[  74 -395  174  -45 -335   70 -189  524   41  711 -245  136  786  -13
 -165   29  380   18 -284  181  115   42  321 -594 -450 -234  144  209
 -397 -323  372  172 -352 -211  340 -600 -202   33 -278 -216  -92  205] -> (84)
[-384  119  502 -120   91 -285 -283  442  -22  272 -221 -284  219  221
  213 -121  -81 -632  181  372 -427  121   91    6  136   92   84 -374
 -137   85   84  143 -174 -245   83  -64 -264  -88  -39 -147  205  438] -> (100)
[-342  128 -181  229   38 -163  158  -81   96   -2 -225  -39 -289   -1
 -203 -177  -66  -61  214  509  191 -309  -46 -108  -21  111  213 -281
 -161 -195  -25  141  -10 -175 -243   89  123  184  -58 -140  -51  227] -> (30)
[-397 -356  -20 -327  271 -261 -204 -309  -76   21  -16  331  104   -1
   85  155   61 -280 -198  397 -194  -15  116 -236  -69  248  103   14
 -122 -399 -110   81  264  142 -230  -65  -32 -153  110  670 -106 -315] -> (30)
[-289  602 -337 -124  -17    3  233 -121   86  354 -288  -88 -128  201
  172  -93  114 -370   39  533  342 -229  256  219  -14  -31  216  -79
   98   89 -256  234   20 -158  105  613 -107   -1 -333 -154   92  211] -> (112)
[  -9   59  339  -30  141  -62  194  134  -34  138  175    7  110  100
   83   51  -26 -332   15   80   39  -39   94   44 -441  -69  167 -195
  -23   15   25   81  -70  -89  -36  -55 -229 -220 -117  137   78  207] -> (159)
[ -23   61  275  464 -101 -107   96 -111    9   44   86 -155  266  -86
 -157 -189    7  -30  -58 -433  213   83  183  -76   37 -118 -202  113
   21  227  -64 -108 -143  183  147  -63  257    7   53   84 -128 -129] -> (30)
[  30  335   69   13  412 -104  540  -29  337   94  -21 -320 -246 -429
  285 -170   27 -426 -103 -119  -52  -12  -91   86   48  166 -244  218
   56   -1 -580  146 -142  262  430  -66  338  288   39  133 -275  -15] -> (84)
[-274  100 -195  184  320  -32  274 -225   89  -26 -212 -132  -10  204
   27  181 -120  -94   33  221   47 -349 -131   11  -91   61   62  -53
 -108  -48   45  -76  -55  -72  -61  173 -123  153 -184 -133  195  232] -> (126)
[ 277 -238   37  209  182  126  125   18  -33  169  135 -204 -208  -50
   60 -122  -45  -69  -88 -176 -207 -111 -106 -437 -537  315  -71   58
  264  154 -151 -206 -134  151   30  103  -59   54 -396  191   64 -338] -> (126)
[  14  285 -172  464 -308  -91  140   -3 -329  481   89 -155  340  138
 -304 -114  141  126 -274 -817  338 -184  531 -325  102    6 -246  127
   57  227   71   12 -412 -108  134 -110  562 -391 -496 -261 -165  -81] -> (100)
[  41  -98  218   -7   -9  -51  -66   13   -9  170  179   45   15  119
  108   52 -105  122   94  114  112  304  136  -53 -185 -119   77  -33
 -127  -53   -6  181 -151  166    1  287 -246 -108  -31  286   -4    7] -> (40)
[-346  105  100 -223  242  -56  443   -8  -52   25 -191 -556  -82  142
  584  -91  175 -364   27   28 -105  196  -55 -350  -29 -233   29 -120
  219  204 -434 -361 -292 -151 -116  456  -12 -476 -442  185 -107   79] -> (193)
[  46  310 -347  -81  121 -117  255  -35   39   91 -383 -192 -325  260
  488 -473    3 -452  312  532  -44 -433   55   14 -189   48   35 -235
  342  -78 -466    1  374 -410 -149  203 -101 -135 -318 -843   59 -186] -> (174)
[ -97 -133   49 -368  303   62   25 -338  -11 -484  105  204 -459 -307
   -8  -26   93   29  280  135  -63  400 -104  205 -181   39   98  -68
  141   49 -260   -9  363  201 -209  185  140  184   14  333  143 -318] -> (95)
[ -78 -553    7 -204  199 -448  -59 -475 -280 -103  -17   -2   85   -4
   15  214 -358 -358 -156   89 -146 -282   22 -513 -162  128  459  608
 -304 -369  342  310 -196   11 -244 -443   85 -237 -450  508 -222 -122] -> (84)
[   7 -206 -351 -284  316  240  238 -666  417 -507 -274   24 -325 -636
 -268  -93   86 -204   93  157   79 -203 -100   27  231  319  376  280
  231  -16  -32 -208  351  -33 -366   63  514  642 -521  127  161 -121] -> (30)
[-189   47  303  261  421 -372  241 -189   87  282   92 -213  274  -17
  284 -169  -82 -277 -107 -125  338  -81  342 -587 -393  131  -41 -113
 -340 -162 -183  194 -122 -182   32  -89 -134 -243 -190  253 -196 -358] -> (109)
[ -22  245 -214   -4  435 -276  178  131 -177  564 -120   53  221  310
   90 -274  -43 -646  -90  154  116 -499  265 -294 -654  138  178 -131
  148 -461 -381   79  -58 -342  116 -210  -79 -469 -641  -99 -236  111] -> (159)
[ 213  -26  -14  486 -122  -47  225  -56  -57   11  102 -370  169  108
 -266 -152   65  148 -211 -617   -7   -9  113 -165  295   37 -119  104
  264  402  173 -255 -256 -134  111 -213  116 -290 -267    9  -77 -124] -> (100)
[-116 -287  560 -131   39   36 -158  227 -137    1   34 -206  103   57
  357  -51   88 -334  -74  -78  -97  266  -79 -217 -152 -189  -93  133
   74  -26  -75 -159 -187  259   72  -40  -45 -138  240  258 -164   74] -> (84)
[-575  179  111  -90  188   80  555 -141 -119  161 -200 -599 -264  307
  135  226  276 -294  265  386 -221 -169 -120  -37  666  -25 -111 -172
  229  178 -174 -284  -76 -280   18   37  -16 -193  -65 -267   59  166] -> (30)
[-379   -6  374 -208   99   49  117  -82   38  -83 -161 -161 -242  -23
  238  -82  114 -143  178  371   76   19  169   91   15 -114   88 -323
    3  260 -202  143   76  -90 -175  120  -71 -182  152  -71   21 -133] -> (126)
[  23   18  264  224  188 -167  172  116 -164  265  -94 -166  409  501
  127   90  -56  123 -104 -221 -138   16   90 -434 -145 -264 -250 -274
  -56  -44 -214   29 -237   59   98  -92 -166 -467  216  355  -74 -216] -> (126)
[ 690   92 -531   31   50  145 -268  -84  267  177 -281  169 -103 -221
   -3 -287  -98 -370 -453   86 -147 -478  114  327 -254  421   76   90
  548 -228 -216  306   54   66  224 -244   26  311 -404 -420  -63  -44] -> (126)
[ 440 -278  -28   84   45  -17 -150   71 -277   52   63  -64 -367 -110
  269 -171  -61  110  -27  368 -324   84 -277 -297 -347  110   -3   -9
  241 -246  -76  140  -90  271  -36 -105   33  346    2 -394   42  151] -> (84)
[-447   26  332  194   69  -24  -61  -51  -45 -288  -65 -352  168  -91
   44   -2  243  106  -60   -3  119  138  -29   17  536   21  -30 -105
 -106  132   67 -141  -29 -116 -241 -114  270   36   96  211  -54  -41] -> (109)
[-292  212  148 -229   10  203 -121  -59  245  -62  -86  -15 -199 -104
   96  144  225 -254  -50  126  -20  191  -27  198  344   50   21   80
  -52   93 -254  -65   80  175   77  -18   46  184  221   -9   36  -31] -> (159)
[-415  211  -36  677  141 -342  247  270  165  314 -177 -697  226 -295
  216  142  470 -383 -421  -26 -215 -142  -68 -602 -370   54 -379  189
 -237   60 -573  -40 -487   -7  389 -354  169  -15  237  -98 -269  153] -> (174)
[ 140 -206  111  296  229 -216  145   13 -122  161   26 -361 -272 -241
  177 -280  -68 -171  -42   87  -65  -94 -211 -330 -422  266 -159  222
  147 -354 -316  -17 -141  318  107 -152  141  204    1    6 -196 -114] -> (159)
[ 274 -448  177 -399  110  265 -248 -231   70 -244  109  -56 -615 -448
  295 -282 -382  -38  138  491   78  495 -171  168 -873   55  136 -323
  640  103 -288 -367  603  211 -434  476 -272  -50  645  194  -37 -108] -> (159)
[ 221  -66  480  691  117  -45  -46  167  247  130   83 -324  491 -119
  -39 -124  129 -164 -247 -484  -45  159   95 -118 -104  140 -247  115
   85  208  -13 -205 -230  225  258 -331   65  100   73  210 -141   46] -> (193)
[-183  -83  139  294 -414  397 -569   99  -73  -64 -160   83  285  264
   22  -94  246   69 -239  -72  223  476  320  229  149 -182  -22 -159
  193  500  296 -206    8   -9 -221   51   82 -252  268 -155  -40  -52] -> (112)
[ 157  195 -268 -172  117   25  162 -171 -187  -79 -126   85  -87  133
  100 -112   49  556 -289  -66  -66   94  -77  -23  251   85 -124 -225
  302   87   78 -196   94   24  257  669  -43  224   -6  151  246  -79] -> (109)
[ 136 -420   54  -64  201  142 -138  201   91  194   58  156 -265 -134
  194 -423   65  -39   34  391   -4  204  -88 -191 -688  177  -51   93
  255 -238 -446  -93  196  362  222  181  -62  155  158  106 -152 -163] -> (109)
[-680  281  451  148  151 -195  305  -76  -88  121  -56 -331   56  456
  390 -224  105 -679   29  238  117 -229  163  -44  158 -156   10 -265
  -20  142 -138   32  -61 -201 -217  -14  -77 -592   -6   71 -187  -63] -> (159)
[-265  139   89  -91  249 -352 -102  -74   54   15 -112   35   -7   54
  -90 -201 -249 -368  351  243  126 -186   85  141  -27  130  195 -187
  -85 -225   70   20  217 -260 -156  132 -230 -154 -141 -198   78  254] -> (100)
[-116  237  202  261   76  -13  232  271  -30  238  140  -69 -107  -14
  -97  -76  150   54  227   41  200 -170  -17  -11  139   23 -149   67
 -309   59 -104  127 -175    1  202 -105   13  127  147 -271  -44  107] -> (30)
[  97 -186   49 -100   70  143 -137   42   95   49 -115  -38  -80 -197
  158 -167   33 -227  158  363    5   46 -137 -149 -468   10   65   38
  176 -234 -314  -41   88   47   17   -3  -71  368   33  -41  -44 -114] -> (30)
[-281   11 -186 -270  336  -79   91 -233   55 -152 -293  186 -401 -229
  163  117   30 -181  227  377  -67  -90  -99  195   44  160 -172   57
  -42 -106 -237 -121  192  200   28  160   63  277    2 -126 -105  -71] -> (109)
[ -74   52  -51 -141  188   46  150 -182  174 -127 -102  141 -100 -166
 -252 -142   57  -97   37  -70   37  -69   19  -71  -26  161  109    2
  132 -119 -175 -133  277  -29   98   42  198  155 -155  172   32 -238] -> (84)
[-272  358   75 -275  137  -68  227   72 -152 -112  207 -115 -448  100
  369  151 -129  -41  128  -36 -191  286 -293  -55 -458 -198   14 -304
    3  318 -149   22 -292   44    3  457  -97    5  366  232   94  210] -> (40)
[-264  101 -292   85 -184   71  496 -265 -217  183  237 -151  -69 -188
  -15  204  384  308 -152   10  238  -10  -84 -532  178  -54 -116  375
 -206  -60 -339   45 -316   23  243   87  269  250   48  266 -143 -451] -> (95)
[ 109 -235  -55 -168  239  122  264 -415   72 -157  -39 -214  -42 -131
   -9  134   -7  -35  -21  -82   40 -106  -60 -149  321  116  105  274
   66 -214 -184  -27   24  -87 -151 -113  312  102 -343  211    6 -208] -> (30)
[-158 -301   38 -396  384   36   69  265   84  -65   11  -81 -381 -239
  347    7  125 -127   69  265 -313  -11 -391 -257 -292  244 -128  243
    0 -335 -580 -205  146  216  342   44 -146  267  302   77  -43 -152] -> (100)
[-273  -43  238   23  182  -81   59  -88 -284  305   36 -184  268  325
   39  -32  -35 -163   49 -186  229   31  205 -323   47 -181  -25   62
  -20 -195 -209   88 -405   78  -18  146  -28 -534 -235  549 -177 -217] -> (31)
[ -30   37 -317  -47 -233  141  -53 -112   19   29 -242 -147 -145   86
  222 -290 -174 -278   13  429   95 -179  133   59 -139   38  153 -333
  447  315 -144 -233   96 -191 -223  375 -127  116  -97 -289   68   11] -> (95)
[-319  100  230  305  618 -133 -298  111  -76  397  -72 -517  267 -155
   31  172 -504  -50 -401 -888 -277  283 -174 -308 -235  361 -678 -104
  108 -230 -131 -411 -616  329  544  271  232  -52  215  556 -302  317] -> (159)
[ 290   98  190  329  127  -97   85 -193  -42  -71  119 -243  -55   30
 -164 -160  -24  173   28 -497  -28 -110   38  -20  -31  160 -231   18
  130  190  113  -27  199  145 -115 -147  214   44 -332  155  102 -361] -> (159)
[-154  165 -259 -499  164  134  140 -362  211   12 -260  235 -157  158
 -396  148 -211   24  344  -95  146 -232   15  328  188   80  164   15
  136 -104  226 -209  227  113  -80  142  -77  205 -535  192  122  -60] -> (95)
[ -42  235  180  592 -120 -209   51  219  -51  146   44   -3  387  247
 -199 -147  333  120   23 -345  166  -39  299  -41  123 -105 -300  -65
  -59  114    8 -100   27   52  164  -83  -94 -348  106   -3 -118 -203] -> (193)
[ 203 -113  168   50  146 -300 -215   89 -268   54  -16 -239   46    7
  274  -21 -364   31  281  388  -43  163    8 -119 -159  -47  150  -79
 -106 -331  148  362    4  -67 -184  103 -125 -121   15  -47  -42  278] -> (112)
[ -49   38 -312 -244  205   91  153 -326   56 -200 -159  -89 -406 -295
   22  100  -22  -56  -72  218  -94  -72 -181  150  265  270   99  180
  140 -115 -193  -89  104   36   84  115  208  350 -161  -37  -10   31] -> (174)
[ 142 -292  301 -113   87   65  -32   98   46   96  -11  -84  -46 -279
  269  -68  -15 -228   40  126   11   59   -1 -122 -420   25  -83  148
   12   16 -150  -39    9  168   93 -200  -55  149  141   36 -194 -118] -> (31)
[ 111 -161   95 -110  234  173  119 -346  334 -109 -159 -174 -478 -436
  -39 -298  -53   -8  -20   50  -47  197 -264   91  587  328  -38  154
  308 -206 -205 -182  -26  218   89  237  242  349 -109   29 -102  -62] -> (30)
[  33  -93  -26 -189  249  114  247 -396  130   -6  -86  -21 -421 -132
 -154  -82   23  -40   95   34  -28   13  -62  -71  -10  281   39   55
  254   -3 -261 -111   76  175  109  146  197  365 -373  206   65 -216] -> (100)
[-185   25  254   82  -39   78  358 -105   16   94  -12 -338   81  217
  133 -197  -42 -606   72  166  213 -199  145  -55   97  -59  232  -48
   80  276 -212 -108 -105 -262 -204 -220   33 -275 -491  214 -184 -207] -> (31)
[-504  241  -80 -258  149  -33  328 -155  -79  -94  -86 -230 -216  164
  115  -84 -122 -219  455  254  153 -237   51  166  332   19   75 -294
  152   86 -253 -182  175 -317 -204  263   56 -172 -158  -43   -4 -148] -> (109)
[ -85  125  114 -134  394  -82  119  -50  334  -46  -85 -128  -37 -371
  -28   34   49 -292  -79 -137   83  -66  -25  128   34  264  -75  194
   15 -248 -360 -197  270  199  285   11  108  188   94  126   -2  117] -> (31)
[-427  362  186  171  161 -232 -122  270  -55  431  -55  -91  282  559
  264   90 -157 -391  149  250  -88  -29  251 -128  153  -83  -37 -411
 -239 -211  118  167 -101 -103   -9  290 -469 -567 -110  -60  -13  279] -> (126)
[  99 -339  436 -385  211  132 -243 -556 -195 -115  -93   66 -479 -257
  369 -272 -302 -268 -289  184  -32   95  151 -115 -305  121  286 -173
  409  385  194  114  -78  114 -311  174  173  -55  -27  -91 -138  195] -> (100)
[ -97   12    2  462   74 -333  447 -190 -175    1  105 -304   23  170
 -168 -113  181  247   29 -457  203  -98 -120 -414 -213    9 -202  269
  -79   11    9 -195 -123  155    3 -152  262   70 -159  330  -79 -323] -> (95)
[-172  257   61  100   52 -253  114   36 -120  200  105 -276  -29  -60
  170 -224  -21  132 -291 -412  202 -166   95  -99  137   47 -316  124
   30  115 -129  -82 -143  270  152  405   60 -264  102  134 -141  -24] -> (84)
[ -41  -72  468    7  -79 -229 -321  425   84  261   44   82  506  218
  129  -17   19 -119  -53  156  153  255  220 -111 -302 -155   89 -205
 -338 -186  337   64   15  -96  108   61 -690 -151  523   39  170  299] -> (40)
[ 184   19   73  403 -145  -92  152  -91  -64   21   84 -145  290  -91
 -163 -173  -17  200    5 -203   86  -27  138 -117  -57  -42 -155 -154
  170  125  115 -159  153  -59   38 -128   71  144  -13  -69   17 -228] -> (30)
[ 202  318 -353  274  215 -700  246  408 -156  262  -27 -119  165    5
  -54  -73 -190 -331  170   83  -24 -332 -170 -148 -238  224  -30   68
 -267 -729 -136   22  -45 -160  106 -353 -112  -42 -286 -243  -95  312] -> (109)
[-155  -75  189   75  197 -216   88   95  -74  170   16 -108  145  367
  206   -1  187 -311  138  112 -135   70 -131 -351 -469 -103   13    6
 -105 -296 -236   58 -180 -165  133 -246 -142 -194 -131  189 -171  -41] -> (193)
[ 212  132 -213  -64  201   -8  186 -386   47   -5 -132    0  -65  -36
 -165   71  -71 -198 -101 -146   11 -287   14    5   43  165   47  155
  291 -177 -194  -65   99   33  116   43  154   19  -90   89  -32    9] -> (193)
[-148  -27  -27 -414  254   49  -67  -49  146 -260   59   57 -344 -178
  -85  151  163 -166  -60  -81 -232  176 -249   77   14  226   25   64
   88 -173 -548 -267  272  268  156  -65   76  150   86  301  122 -151] -> (126)
[-147  203  252  293  139  221   35  142  260 -646   -3  -12 -743 -128
  -36 -131  539  457  225  149 -278  227 -436  298  413  261 -165 -443
  198  398 -175 -318  335   35  -32  336  -41  395  578 -382  372 -156] -> (126)
[-179   48  401  191   23 -110  187  198   71   39  163 -186  503  121
  -82 -103  119 -169   69 -304   25   37  192 -209  176 -111  -52 -156
 -170   72  172 -101   47 -202   72 -267 -114 -251 -151  157   82 -169] -> (109)
[ 161 -183  415  188  355  -85  119 -204   55  128  -30 -133  -31  -92
   90 -439 -109   67  250 -235  127  105   13 -252   81   51 -197  111
  168  -64 -194  -42 -222  192   63  136  199   42  -62   30 -211 -192] -> (100)
[-151    7  -55  273  -80 -196   45  140 -196   42  -70 -145  630  358
   58  -37   69   20 -201 -272  126 -138  264 -197   27 -216  -71  -14
  -90   19  140 -110   29 -186 -164 -116  -52 -581  -61  223  -95 -245] -> (126)
[-328  199  353  666 -261  105  516 -394  -25    4   56 -481 -309  432
 -186 -385  -61  -68  443 -383  536 -222  184  345  736 -112 -238  -10
  208  610  103 -146 -334  -77  -76 -398  365 -168 -136 -235 -514 -478] -> (159)
[ -47 -194 -390 -364  146   87  200 -316  100 -151 -236 -199 -276 -230
 -110  175   63   99  -28  209    3   31 -222  -60  235  104   89  169
  123 -151 -159 -290  129  -54   -7  128  149  209   52  159    0  106] -> (126)
[  -6   22 -419 -262  -46   87   44 -124   59 -308 -138 -102  -80 -455
   62  206  -43  258 -138  105   96   45   -7   24   37   53  103  271
  -57 -177 -546  -36  218  162  134  305  117  372  130   83  200 -319] -> (174)
[ -65 -256  -53 -365  271   -8 -129 -168 -273  104   90    3 -143  259
  254   39 -183   42   55  298  -57  -47   -3 -350 -333   21  135 -125
   -8 -214 -124  113   64  -12  -73  327 -246 -106 -261  261  141  -60] -> (31)
[-192  155   20  168 -298   47 -113   83 -187   27   29   17  237   28
  -15  -41  126  124 -166 -241  104   93  143   45  320 -112  -80   79
   -2  132  121  -48 -125   95    5   -3  229 -139   90  -13 -127 -156] -> (126)
[-693  419  170 -131   43   -8  235  183   82  142 -248 -231  327  122
  328   54  225 -580 -216  133  -19 -227  151   79   -8 -174  -55 -239
   80  189 -382 -134  -80 -357  220  227  -29 -365  -55   54 -141  135] -> (100)
[-229   47  217   67  161  -97 -141  163  103  159 -114  160  381 -246
  -13  -13   72 -288  153   99  192  125   15  -75 -501  -45  -20  135
 -152 -411 -369   35   29   62  175 -222  252  149  259  214 -325  -51] -> (112)
[ -43  131  321  128  155  -67  276  165   50  362  203 -333  151  343
  271 -136   62 -382   46 -159 -228 -159  -43 -209  -52  -18  -50   -4
  104  170   13   97 -407 -121  162 -171 -271 -258 -427  124  -80  -69] -> (95)
[ 171  104 -437  481  134 -162  428 -158  -90 -188   20  -65 -284 -104
  -85 -324  -85 -269   73  215  283 -724   -6 -132  442  494  359  529
 -394 -293  282  315  -14 -247 -204 -303  275  374 -899 -298  -62 -246] -> (159)
[-149  312  151  -45  204   14  361 -475   55  -41  306 -284 -240 -161
 -225 -160  -71  564  134 -898   92  364 -177    1  367  -21 -345 -169
  168  510  100 -269 -303   80  157  354  431  227 -120  197  105  -16] -> (95)
[-129   22  149  259  -40 -128    7  141  -70 -120  164 -207  149   94
  107 -114  294   41 -266 -383 -206  204  -70 -140  150   22 -247   46
    9  248 -123 -279   52  134   23 -202  116 -242  219  178  -25 -215] -> (193)
[   8  456 -259   42   91  -54  168  135  -12   96   56 -121  225   49
   60  123 -105   81  -18   26  -26 -149  -65  242  158   15  -99 -240
   86  -58 -261   17   -7 -259  125  199 -123    5   88  -65  117  145] -> (100)
[-204  -12 -153 -387  144   96   68 -371   78 -113 -263   37 -485 -332
  -79   38   37 -132  231  332  204  159  -10  216 -196   71   77   58
  134  -37 -366 -148  269  144   20  280  266  322  -93   64  -88   -4] -> (126)
[ -79 -161  184  308 -184  -35  -16   -6  -26 -140  179 -126  -51   43
  -73 -371  123   43 -151 -289  -41  145   27 -201   53   24  -44  -34
   91  320  128 -113  -54   33 -105 -233  177 -107  153  116  -78 -325] -> (40)
[-465  -54  318  -29  110 -164 -218  396 -246   64  312   13  257  -36
  265 -166  160 -324  128   -4  133  -35  127  -45  -50   76 -124  -37
 -168 -278 -388 -140  189   99 -173 -177   79 -295  223  -52  -39 -145] -> (31)
[   1  -15 -119  -74   10 -294  113   72 -127  252   29  -12   46  -28
   27   20  -98  -52    9  189  -53 -259  -51 -120  179  136  122  204
 -255 -342   -2  148 -181   45  -59 -223  -92  -87 -158 -190   -3  145] -> (193)
[ 659  390   26   39   98  454 -149  329  537 -275  125   28  -61 -302
    8   71  158 -387  -24  -39 -183  117   24  340 -274  138  208 -176
  369  146 -146   28  443  -51  240    7 -407  352 -104 -296  434  100] -> (109)
[ 127  -46  -56 -276 -140  202  119    7  -49  -39 -188  -93 -241  -47
  117 -229    9 -264   37  347  134  -85   58   22  -24 -130  194 -114
  192  172 -155 -187  162    0  -34  -16 -103  146 -199 -308   39   68] -> (126)
